Below is a small trained network, with its code and all its weights. Each question gives an input and a class and asks what happens when units are switched off, that is, made to give their printed mean instead of their output.

import numpy as np


def w(rows, s, z=0):
    codes = np.array(rows[::2]) - 128.0
    scale = np.full(codes.shape[1], s)
    scale[-1] = z or s
    return codes * scale


def f(y):
    return y / 2 * (1 + np.tanh(0.7978845608 * (y + 0.044715 * y**3)))


def log_softmax(a):
    a = a - a.max(-1, keepdims=True)
    return a - np.log(np.exp(a).sum(-1, keepdims=True))


def net(x, mask):
    res = np.array(x, float).reshape(1, 4) / 4 @ E
    y = f(res @ A[0][:, :-1].T + A[0][:, -1])
    res = res + np.where(mask, y, B[0][:, -1]) @ B[0][:, :-1]
    return log_softmax(res[-1] @ U[:, :-1].T + U[:, -1])


A, B = {}, {}
E = w([
[98,182,141,118,44,138,254],'x0',
[250,146,82,150,131,143,175],'x1',
[71,70,48,206,135,147,175],'x2',
[119,183,81,154,40,130,21],'x3',
],0.0098)
A[0] = w([
[242,122,92,146,101,173,155,94],'neuron 0',
[26,100,173,100,143,97,103,100],'neuron 1',
[64,53,85,224,127,177,141,53],'neuron 2',
[133,175,51,156,85,162,30,117],'neuron 3',
[35,134,154,75,149,155,107,62],'neuron 4',
[98,61,179,59,206,131,201,91],'neuron 5',
[105,190,78,134,50,112,78,48],'neuron 6',
[138,89,159,113,165,102,174,43],'neuron 7',
[94,173,151,91,59,166,221,1],'neuron 8',
[104,80,47,230,138,144,173,86],'neuron 9',
[235,133,97,162,147,136,144,83],'neuron 10',
[46,104,174,122,121,139,102,42],'neuron 11',
[133,59,162,105,239,110,181,117],'neuron 12',
[194,150,198,43,120,128,78,69],'neuron 13',
[118,148,166,104,206,178,188,41],'neuron 14',
[169,192,196,8,72,87,140,78],'neuron 15',
[103,47,39,186,101,152,127,94],'neuron 16',
[52,98,188,132,119,77,106,87],'neuron 17',
[232,146,54,135,141,93,144,68],'neuron 18',
[223,157,125,165,164,179,158,95],'neuron 19',
[170,20,133,157,215,130,1,42],'neuron 20',
[132,77,170,109,203,178,169,65],'neuron 21',
[160,81,91,107,237,106,60,33],'neuron 22',
[108,177,112,187,62,172,57,25],'neuron 23',
[187,155,184,53,158,111,64,85],'neuron 24',
],0.009,0.0082)
B[0] = w([
[90,47,81,49,113,166,86,200],'neuron 0',
[127,57,66,46,118,208,78,207],'neuron 1',
[129,202,166,133,213,216,138,219],'neuron 2',
[223,140,178,149,93,61,96,242],'neuron 3',
[107,102,36,55,141,193,82,169],'neuron 4',
[214,165,144,124,100,77,67,232],'neuron 5',
[221,176,110,146,112,85,82,190],'neuron 6',
[171,228,74,131,124,114,92,150],'neuron 7',
[70,190,2,206,24,167,225,198],'neuron 8',
[127,207,188,127,233,191,131,239],'neuron 9',
[102,62,72,61,123,173,86,184],'neuron 10',
[131,145,43,67,137,167,98,159],'neuron 11',
[212,160,164,150,85,54,63,241],'neuron 12',
[125,180,176,146,239,170,151,200],'neuron 13',
[179,227,58,143,116,89,95,164],'neuron 14',
[79,187,167,184,219,190,159,220],'neuron 15',
[128,187,202,142,207,163,151,222],'neuron 16',
[108,87,65,37,128,185,85,181],'neuron 17',
[94,95,88,46,110,173,77,181],'neuron 18',
[116,83,103,65,118,164,76,186],'neuron 19',
[59,153,95,183,47,151,240,254],'neuron 20',
[203,213,107,150,95,64,72,182],'neuron 21',
[71,173,35,181,51,148,217,199],'neuron 22',
[203,211,117,125,106,56,48,182],'neuron 23',
[103,182,152,167,190,194,186,206],'neuron 24',
],0.0089,0.008)
U = w([
[124,165,168,148,250,164,149,106],'0',
[210,157,133,137,80,58,76,112],'1',
[106,72,91,13,113,166,93,124],'2',
[81,146,88,198,27,139,218,108],'3',
[127,29,245,147,122,86,140,255],'4',
[103,82,141,129,153,62,133,112],'5',
[112,88,148,126,130,83,134,112],'6',
[119,76,146,141,142,77,133,109],'7',
],0.015,0.034)

Each question gives the input, the list of numbers given to net, and the class t.
The units are the neurons (one row each of A and B). Each row of codes is followed by its name. A weight is (code - 128) times the scale printed after its matrix; where a second scale follows, it is the last column's (A, B and U).
mask holds one flag per neuron, in row order. A switched-off neuron (its flag False) gives its mean, the last column of its row in B, instead of its output. The means were averaged over made-up inputs and are rounded, as every weight is.
A unit's drop is (log p(t) with every unit on - log p(t) with that unit switched off) / (log p(t) with every unit on - log p(t) with every unit switched off).
The circuit of an input: a set's keep is (log p(t) with only the set's units on - log p(t) with every unit switched off) / (log p(t) with every unit on - log p(t) with every unit switched off). Starting from the 12 units with the biggest drops (on a tie, the unit counted first), units are removed one at a time, each time the one whose removal leaves the highest keep (on an exact tie, the one counted first), for as long as the keep stays at least 0.8.
circuit, biggest first: the units of the circuit, biggest drop first
most important unit: the unit with the biggest drop
k most important neurons: the k neurons with the biggest drops, biggest first
drop of u: that unit's drop, to one decimal
input [6,6,6,3], class 0: circuit, biggest first : [neuron 9]
input [-1,-1,-3,-1], class 4: 2 most important neurons : [neuron 9; neuron 2]
input [-6,5,-3,-3], class 3: circuit, biggest first : [neuron 20; neuron 22]
input [-4,8,-8,6], class 0: 3 most important neurons : [neuron 13; neuron 24; neuron 15]
input [0,-7,6,-1], class 2: 2 most important neurons : [neuron 1; neuron 17]
input [-7,-6,-5,6], class 3: 3 most important neurons : [neuron 20; neuron 22; neuron 24]
input [-4,-6,6,8], class 1: 3 most important neurons : [neuron 3; neuron 23; neuron 6]
input [-7,-4,-3,-8], class 1: 2 most important neurons : [neuron 12; neuron 5]
input [-1,-4,-8,8], class 0: 3 most important neurons : [neuron 15; neuron 13; neuron 24]
input [-3,7,-8,2], class 0: 2 most important neurons : [neuron 13; neuron 24]
input [8,-2,8,-5], class 0: 4 most important neurons : [neuron 9; neuron 2; neuron 20; neuron 16]
input [-8,-5,-5,-5], class 3: 2 most important neurons : [neuron 20; neuron 22]
input [-5,-4,-2,-5], class 1: 4 most important neurons : [neuron 12; neuron 5; neuron 8; neuron 21]
input [-7,8,-3,-7], class 2: most important unit : neuron 10
input [-5,5,4,-6], class 1: drop of neuron 12 : 0.4
input [4,2,4,8], class 1: drop of neuron 2 : 0.0
input [2,1,-1,1], class 4: drop of neuron 20 : 0.1
